Here is a tiny trained network, its code and every weight. The questions are about switching its units off for an input and a class, where a switched-off unit gives its printed mean instead of its output.

import numpy as np


def w(rows, s, z=0):
    codes = np.array(rows[::2]) - 128.0
    scale = np.full(codes.shape[1], s)
    scale[-1] = z or s
    return codes * scale


def f(y):
    return np.maximum(y, 0)


def log_softmax(a):
    a = a - a.max(-1, keepdims=True)
    return a - np.log(np.exp(a).sum(-1, keepdims=True))


def net(x, mask):
    res = np.array(x, float).reshape(1, 8) / 4 @ E
    y = f(res @ A[0][:, :-1].T + A[0][:, -1])
    res = res + np.where(mask, y, B[0][:, -1]) @ B[0][:, :-1]
    return log_softmax(res[-1] @ U[:, :-1].T + U[:, -1])


A, B = {}, {}
E = w([
[129,127,128],'x0',
[128,129,131],'x1',
[127,128,128],'x2',
[129,129,125],'x3',
[155,187,16],'x4',
[2,225,163],'x5',
[129,128,128],'x6',
[64,65,48],'x7',
],0.0044)
A[0] = w([
[165,102,121,83],'N1',
[103,151,134,86],'N2',
[201,203,177,84],'N3',
[152,220,174,51],'N4',
[146,146,164,140],'N5',
[189,71,121,27],'N6',
[93,119,129,85],'N7',
[38,208,138,15],'N8',
[72,190,138,63],'N9',
[86,76,94,93],'N10',
[201,80,126,93],'N11',
[121,116,139,104],'N12',
[111,68,188,77],'N13',
[2,227,144,7],'N14',
[88,164,136,63],'N15',
[127,95,167,107],'N16',
[72,167,141,49],'N17',
[150,175,71,78],'N18',
[149,109,147,105],'N19',
[50,25,216,82],'N20',
[205,194,24,85],'N21',
[144,171,71,83],'N22',
[77,165,131,53],'N23',
[112,93,171,88],'N24',
[141,134,176,82],'N25',
[125,209,80,116],'N26',
[247,53,113,66],'N27',
[241,244,222,57],'N28',
[132,138,121,255],'N29',
[180,70,114,43],'N30',
[67,86,99,89],'N31',
[184,73,118,37],'N32',
[242,24,117,68],'N33',
[118,110,178,155],'N34',
[186,80,111,59],'N35',
[141,116,183,110],'N36',
[114,178,94,134],'N37',
[95,162,129,89],'N38',
[164,141,85,81],'N39',
[126,64,110,74],'N40',
[151,32,233,104],'N41',
[11,6,42,69],'N42',
[31,34,48,77],'N43',
[178,81,119,47],'N44',
[131,118,199,61],'N45',
[78,62,169,108],'N46',
],0.0066,0.0055)
B[0] = w([
[110,133,143,132],'N1',
[117,139,137,130],'N2',
[185,149,119,146],'N3',
[124,158,140,137],'N4',
[148,125,121,149],'N5',
[95,170,167,131],'N6',
[117,137,141,129],'N7',
[70,178,178,141],'N8',
[94,151,153,140],'N9',
[156,149,127,140],'N10',
[97,150,151,150],'N11',
[126,127,129,128],'N12',
[125,130,77,136],'N13',
[57,194,183,153],'N14',
[106,146,146,131],'N15',
[122,143,104,136],'N16',
[101,146,145,133],'N17',
[113,132,82,137],'N18',
[123,136,125,132],'N19',
[109,122,62,158],'N20',
[101,134,42,163],'N21',
[104,134,86,138],'N22',
[103,148,157,131],'N23',
[114,125,102,132],'N24',
[129,147,114,131],'N25',
[123,121,79,154],'N26',
[75,151,162,163],'N27',
[218,176,121,159],'N28',
[131,2,173,253],'N29',
[98,165,161,133],'N30',
[146,143,141,140],'N31',
[91,162,162,132],'N32',
[76,165,175,169],'N33',
[127,108,111,163],'N34',
[92,144,154,137],'N35',
[134,139,103,140],'N36',
[118,107,116,153],'N37',
[109,140,139,134],'N38',
[100,126,120,134],'N39',
[137,157,139,134],'N40',
[120,135,58,163],'N41',
[205,172,141,169],'N42',
[193,158,139,162],'N43',
[98,160,161,131],'N44',
[124,146,105,132],'N45',
[123,119,92,148],'N46',
],0.04,0.0056)
U = w([
[45,149,205,20],'0',
[134,60,133,249],'1',
[129,57,133,217],'2',
[126,70,124,220],'3',
[95,105,7,2],'4',
[254,170,156,42],'5',
],0.0063,0.0044)

Each question gives the input, the list of numbers given to net, and the class t.
The units are the neurons (one row each of A and B). Each row of codes is followed by its name. A weight is (code - 128) times the scale printed after its matrix; where a second scale follows, it is the last column's (A, B and U).
mask holds one flag per neuron, in row order. A switched-off neuron (its flag False) gives its mean, the last column of its row in B, instead of its output. The means were averaged over made-up inputs and are rounded, as every weight is.
A unit's drop is (log p(t) with every unit on - log p(t) with that unit switched off) / (log p(t) with every unit on - log p(t) with every unit switched off).
The circuit of an input: a set's keep is (log p(t) with only the set's units on - log p(t) with every unit switched off) / (log p(t) with every unit on - log p(t) with every unit switched off). Starting from the 12 units with the biggest drops (on a tie, the unit counted first), units are removed one at a time, each time the one whose removal leaves the highest keep (on an exact tie, the one counted first), for as long as the keep stays at least 0.8.
circuit, biggest first: the units of the circuit, biggest drop first
unit that matters most: the unit with the biggest drop
top k neurons: the k neurons with the biggest drops, biggest first
drop when u is switched off: that unit's drop, to one decimal
input [-5,0,1,-3,0,-7,-4,7], class 0: unit that matters most : N33
input [3,0,3,-3,-4,-6,7,3], class 0: circuit, biggest first : (N33 N27)
input [-5,-7,5,-8,3,6,-3,8], class 5: circuit, biggest first : (N42 N43)
input [-7,-2,-3,-5,-4,6,-2,-8], class 5: top 2 neurons : (N28 N3)
input [6,2,-3,8,8,4,-8,-5], class 4: circuit, biggest first : (N21 N26)
input [-4,0,1,-4,-8,6,0,-5], class 4: top 2 neurons : (N20 N41)
input [-4,-5,-5,6,-6,-2,4,-8], class 5: top 3 neurons : (N28 N3 N21)
input [-7,0,7,-2,-8,0,2,-8], class 4: top 2 neurons : (N41 N20)
input [4,1,1,-5,8,-1,-5,-5], class 4: top 2 neurons : (N21 N26)
input [-2,4,2,-7,-6,-5,-4,8], class 5: top 2 neurons : (N42 N43)
input [3,0,-2,-2,-6,0,7,-8], class 5: top 3 neurons : (N28 N3 N21)
input [0,5,5,0,3,7,-7,2], class 0: top 2 neurons : (N14 N8)
input [-2,3,0,4,4,0,2,-7], class 5: top 2 neurons : (N28 N3)
input [1,0,5,8,-5,2,0,-7], class 5: unit that matters most : N28
input [4,-6,4,0,3,8,6,2], class 0: drop when N14 is switched off : 0.2
input [1,0,-4,4,-8,3,1,-1], class 4: drop when N20 is switched off : 0.2
input [2,6,-3,2,2,-8,1,5], class 0: drop when N33 is switched off : 0.1
input [4,3,3,0,-6,-1,-8,7], class 5: drop when N31 is switched off : 0.1
